Below are the code and all the weights of a small trained network. Each question names an input and a target symbol and asks about switching units off, where a switched-off unit gives its printed mean instead of its output.

import numpy as np


def w(rows, s, z=0):
    codes = np.array(rows[::2]) - 128.0
    scale = np.full(codes.shape[1], s)
    scale[-1] = z or s
    return codes * scale


def f(y):
    return np.maximum(y, 0)


def softmax(a):
    e = np.exp(a - a.max(-1, keepdims=True))
    return e / e.sum(-1, keepdims=True)


def log_softmax(a):
    a = a - a.max(-1, keepdims=True)
    return a - np.log(np.exp(a).sum(-1, keepdims=True))


def net(x, mask):
    ids = ['βγδζημπφ'.index(c) for c in x.split()]
    T = len(ids)
    res = E[ids] + P[:T]
    r = res
    for j in range(3):
        rows = slice(2 * j, 2 * j + 2)
        q, k, v = (r @ M[0][rows].T for M in (Q, K, V))
        z = softmax(np.where(np.tri(T) > 0, q @ k.T / 2**0.5, -1e9)) @ v
        o = O[0][rows]
        res = res + np.where(mask[j], z, o[:, -1]) @ o[:, :-1]
    y = f(res @ A[0][:, :-1].T + A[0][:, -1])
    res = res + np.where(mask[3:7], y, B[0][:, -1]) @ B[0][:, :-1]
    return log_softmax(res[-1] @ U[:, :-1].T + U[:, -1])


Q, K, V, O, A, B = {}, {}, {}, {}, {}, {}
E = w([
[35,144,176,112,200,117,187],'β',
[155,238,91,182,129,96,144],'γ',
[143,190,79,177,27,125,209],'δ',
[157,216,191,210,116,82,194],'ζ',
[208,106,107,184,121,231,74],'η',
[101,114,121,101,118,219,250],'μ',
[211,125,153,50,112,73,110],'π',
[118,254,59,107,147,162,141],'φ',
],0.008)
P = w([
[47,50,10,189,125,58,77],'0',
[103,82,27,153,141,81,99],'1',
[138,99,65,124,126,105,112],'2',
[176,119,104,109,113,120,118],'3',
[201,150,116,88,94,150,121],'4',
[191,170,172,80,38,171,94],'5',
[215,214,227,71,28,202,87],'6',
[220,235,252,77,3,208,57],'7',
],0.0027)
Q[0] = w([
[77,88,137,148,107,55,93],'H0',
[99,91,125,55,169,138,112],'H0',
[79,2,165,123,170,170,116],'H1',
[107,141,139,94,131,68,160],'H1',
[96,61,150,149,140,156,124],'H2',
[145,123,89,181,83,186,158],'H2',
],0.038)
K[0] = w([
[96,60,86,155,132,14,123],'H0',
[54,161,129,38,166,116,150],'H0',
[4,134,95,177,161,85,181],'H1',
[123,187,231,108,92,129,154],'H1',
[64,151,138,168,97,153,194],'H2',
[211,104,149,134,53,213,111],'H2',
],0.028)
V[0] = w([
[76,149,144,197,178,221,143],'H0',
[135,156,106,218,81,52,118],'H0',
[150,109,238,179,131,89,164],'H1',
[119,92,135,208,165,197,121],'H1',
[125,221,174,148,252,105,68],'H2',
[74,248,142,137,58,140,153],'H2',
],0.018)
O[0] = w([
[145,131,102,150,32,179,167,202],'H0',
[130,146,141,222,150,98,106,178],'H0',
[160,67,153,212,130,106,177,3],'H1',
[174,137,160,84,165,140,192,72],'H1',
[90,26,31,85,105,82,106,137],'H2',
[120,123,150,79,245,102,109,146],'H2',
],0.011,0.0052)
A[0] = w([
[30,7,151,102,82,130,161,255],'N0',
[205,85,82,179,113,51,30,228],'N1',
[201,47,156,235,93,91,109,17],'N2',
[211,90,110,211,141,247,22,211],'N3',
],0.012,0.00072)
B[0] = w([
[98,188,217,168,152,74,120,151],'N0',
[246,115,151,106,78,114,73,255],'N1',
[76,126,68,105,186,191,247,198],'N2',
[37,41,141,182,130,119,69,241],'N3',
],0.011,0.0088)
U = w([
[70,160,215,180,198,31,133,180],'β',
[127,71,149,109,133,129,123,4],'γ',
[55,130,27,31,189,95,94,112],'δ',
[147,59,86,140,202,115,177,82],'ζ',
[45,94,48,252,85,158,77,138],'η',
[186,249,124,122,64,173,184,186],'μ',
[227,63,168,106,125,51,75,148],'π',
[137,22,173,79,126,161,129,79],'φ',
],0.0039,0.0026)

Each question gives the input, a string of symbols that net reads in full, and the target symbol t.
The units are the heads (2 rows each of Q, K, V and O) and the neurons (one row each of A and B). Each row of codes is followed by its name. A weight is (code - 128) times the scale printed after its matrix; where a second scale follows, it is the last column's (O, A, B and U).
mask holds one flag per unit, heads first, then neurons. A switched-off unit (its flag False) gives its mean, the last column of its rows in O or B, instead of its output. The means were averaged over made-up inputs and are rounded, as every weight is.
A unit's drop is (log p(t) with every unit on - log p(t) with that unit switched off) / (log p(t) with every unit on - log p(t) with every unit switched off).
The circuit of an input: a set's keep is (log p(t) with only the set's units on - log p(t) with every unit switched off) / (log p(t) with every unit on - log p(t) with every unit switched off). Starting from all 7 units, units are removed one at a time, each time the one whose removal leaves the highest keep (on an exact tie, the one counted first), for as long as the keep stays at least 0.8.
units of the circuit, in order: the units of the circuit, biggest drop first
unit that matters most: the unit with the biggest drop
top k neurons: the k neurons with the biggest drops, biggest first
drop when u is switched off: that unit's drop, to one decimal
input φ γ π φ π φ ζ, target η: units of the circuit, in order : (N3 H1 H2)
input γ η π, target π: units of the circuit, in order : (N1 H0 H1)
input φ π η γ φ φ π δ, target η: units of the circuit, in order : (H1 N3)
input γ φ μ φ γ η ζ φ, target μ: units of the circuit, in order : (H1 N3 H2)
input φ β φ φ η π γ, target η: unit that matters most : H1
input δ γ φ φ π δ φ γ, target η: units of the circuit, in order : (N3 H1)
input φ η μ, target μ: units of the circuit, in order : (H2 N3 H0)
input η γ φ η φ π γ φ, target η: units of the circuit, in order : (H1 N3)
input φ ζ μ γ, target π: units of the circuit, in order : (H2 N1 H0)
input φ β φ φ π, target π: units of the circuit, in order : (N1 H1)
input δ π η φ γ φ π, target η: top 2 neurons : (N3 N2)
input π γ γ δ, target η: top 2 neurons : (N3 N2)
input γ γ δ φ γ, target π: top 2 neurons : (N1 N2)
input η φ β η φ γ φ, target μ: drop when H2 is switched off : 0.3
input η η δ, target μ: drop when N2 is switched off : 0.0
input π φ η, target η: drop when N3 is switched off : 0.9
